Below is a small trained network, with its code and all its weights. Each question gives an input and a target symbol and asks what happens when units are switched off, that is, made to give their printed mean instead of their output.

import numpy as np


def w(rows, s, z=0):
    codes = np.array(rows[::2]) - 128.0
    scale = np.full(codes.shape[1], s)
    scale[-1] = z or s
    return codes * scale


def norm(h):
    return h / np.sqrt((h * h).mean(-1, keepdims=True) + 1e-5)


def f(y):
    return np.maximum(y, 0)


def softmax(a):
    e = np.exp(a - a.max(-1, keepdims=True))
    return e / e.sum(-1, keepdims=True)


def log_softmax(a):
    a = a - a.max(-1, keepdims=True)
    return a - np.log(np.exp(a).sum(-1, keepdims=True))


def net(x, mask):
    ids = ['αγδεηθλξπφψ'.index(c) for c in x.split()]
    T = len(ids)
    res = E[ids] + P[:T]
    r = norm(res)
    for j in range(3):
        rows = slice(3 * j, 3 * j + 3)
        q, k, v = (r @ M[0][rows].T for M in (Q, K, V))
        z = softmax(np.where(np.tri(T) > 0, q @ k.T / 3**0.5, -1e9)) @ v
        o = O[0][rows]
        res = res + np.where(mask[j], z, o[:, -1]) @ o[:, :-1]
    y = f(norm(res) @ A[0][:, :-1].T + A[0][:, -1])
    res = res + np.where(mask[3:19], y, B[0][:, -1]) @ B[0][:, :-1]
    return log_softmax(norm(res)[-1] @ U[:, :-1].T + U[:, -1])


Q, K, V, O, A, B = {}, {}, {}, {}, {}, {}
E = w([
[154,98,127],'α',
[131,34,182],'γ',
[226,82,104],'δ',
[139,20,201],'ε',
[185,23,67],'η',
[59,39,180],'θ',
[135,158,137],'λ',
[98,204,255],'ξ',
[190,63,98],'π',
[121,111,127],'φ',
[199,111,99],'ψ',
],0.02)
P = w([
[67,118,1],'0',
[206,182,71],'1',
[230,189,70],'2',
[239,189,62],'3',
[232,199,92],'4',
[220,215,126],'5',
],0.0047)
Q[0] = w([
[172,195,152],'h1',
[226,183,119],'h1',
[83,81,202],'h1',
[95,93,157],'h2',
[162,164,156],'h2',
[144,249,174],'h2',
[120,129,54],'h3',
[210,130,86],'h3',
[134,138,58],'h3',
],0.018)
K[0] = w([
[222,181,152],'h1',
[202,179,109],'h1',
[81,149,136],'h1',
[49,121,121],'h2',
[157,151,157],'h2',
[218,153,211],'h2',
[174,121,140],'h3',
[101,253,149],'h3',
[224,129,146],'h3',
],0.02)
V[0] = w([
[169,47,83],'h1',
[20,165,28],'h1',
[137,126,138],'h1',
[197,189,89],'h2',
[209,38,129],'h2',
[132,131,130],'h2',
[11,202,226],'h3',
[190,65,136],'h3',
[163,76,167],'h3',
],0.011)
O[0] = w([
[179,90,246,223],'h1',
[143,212,129,44],'h1',
[123,122,122,134],'h1',
[171,136,55,193],'h2',
[182,19,166,207],'h2',
[138,128,121,129],'h2',
[204,52,211,3],'h3',
[47,124,108,155],'h3',
[56,96,129,120],'h3',
],0.011,0.0059)
A[0] = w([
[115,84,147,116],'n1',
[89,198,245,134],'n2',
[81,64,164,106],'n3',
[105,50,100,193],'n4',
[87,141,152,88],'n5',
[191,125,159,159],'n6',
[96,76,134,97],'n7',
[250,121,114,84],'n8',
[117,92,216,167],'n9',
[117,160,107,150],'n10',
[215,181,66,81],'n11',
[160,174,205,2],'n12',
[188,66,148,125],'n13',
[133,92,110,104],'n14',
[151,150,113,63],'n15',
[104,213,186,110],'n16',
],0.015,0.0041)
B[0] = w([
[149,134,176,184],'n1',
[2,165,178,180],'n2',
[172,192,106,211],'n3',
[75,82,194,254],'n4',
[162,122,178,143],'n5',
[89,157,121,202],'n6',
[165,174,140,189],'n7',
[154,235,188,245],'n8',
[196,142,62,214],'n9',
[116,112,85,161],'n10',
[220,156,49,228],'n11',
[18,110,133,148],'n12',
[118,83,49,238],'n13',
[106,117,122,170],'n14',
[145,162,132,146],'n15',
[42,83,61,167],'n16',
],0.02,0.0077)
U = w([
[161,215,77,203],'α',
[121,65,130,134],'γ',
[135,37,67,74],'δ',
[120,59,123,98],'ε',
[15,173,110,187],'η',
[130,63,122,129],'θ',
[138,16,140,66],'λ',
[137,66,124,2],'ξ',
[180,74,155,56],'π',
[101,163,249,118],'φ',
[164,90,125,10],'ψ',
],0.017,0.0065)

Each question gives the input, a string of symbols that net reads in full, and the target symbol t.
The units are the heads (3 rows each of Q, K, V and O) and the neurons (one row each of A and B). Each row of codes is followed by its name. A weight is (code - 128) times the scale printed after its matrix; where a second scale follows, it is the last column's (O, A, B and U).
mask holds one flag per unit, heads first, then neurons. A switched-off unit (its flag False) gives its mean, the last column of its rows in O or B, instead of its output. The means were averaged over made-up inputs and are rounded, as every weight is.
A unit's drop is (log p(t) with every unit on - log p(t) with that unit switched off) / (log p(t) with every unit on - log p(t) with every unit switched off).
The circuit of an input: a set's keep is (log p(t) with only the set's units on - log p(t) with every unit switched off) / (log p(t) with every unit on - log p(t) with every unit switched off). Starting from the 12 units with the biggest drops (on a tie, the unit counted first), units are removed one at a time, each time the one whose removal leaves the highest keep (on an exact tie, the one counted first), for as long as the keep stays at least 0.8.
units of the circuit, in order: the units of the circuit, biggest drop first
k most important neurons: the k neurons with the biggest drops, biggest first
which heads matter: for each layer, one digit per head in row order, 1 if its drop is at least 0.15 and else 0, layers parted by /
drop when u is switched off: that unit's drop, to one decimal
input φ α α φ ψ η, target η: units of the circuit, in order : h2, n11
input φ ε λ φ γ, target η: which heads matter : 100
input θ ψ φ, target η: units of the circuit, in order : h3
input δ φ α θ δ, target λ: units of the circuit, in order : h1, h2, n11
input φ λ λ θ γ, target η: which heads matter : 110
input θ ε ε π, target φ: 3 most important neurons : n4, n11, n13
input θ φ γ, target φ: 2 most important neurons : n11, n2
input λ ξ λ δ γ θ, target φ: which heads matter : 011
input θ φ η, target φ: 2 most important neurons : n13, n4
input γ γ ε ψ θ, target φ: drop when h2 is switched off : 0.3
input α α φ ψ, target δ: drop when h1 is switched off : 0.2
input ε λ φ ε ε γ, target λ: drop when n4 is switched off : 0.1
input φ ψ π, target η: drop when n13 is switched off : 0.1
input φ η π, target η: most important neuron : n8
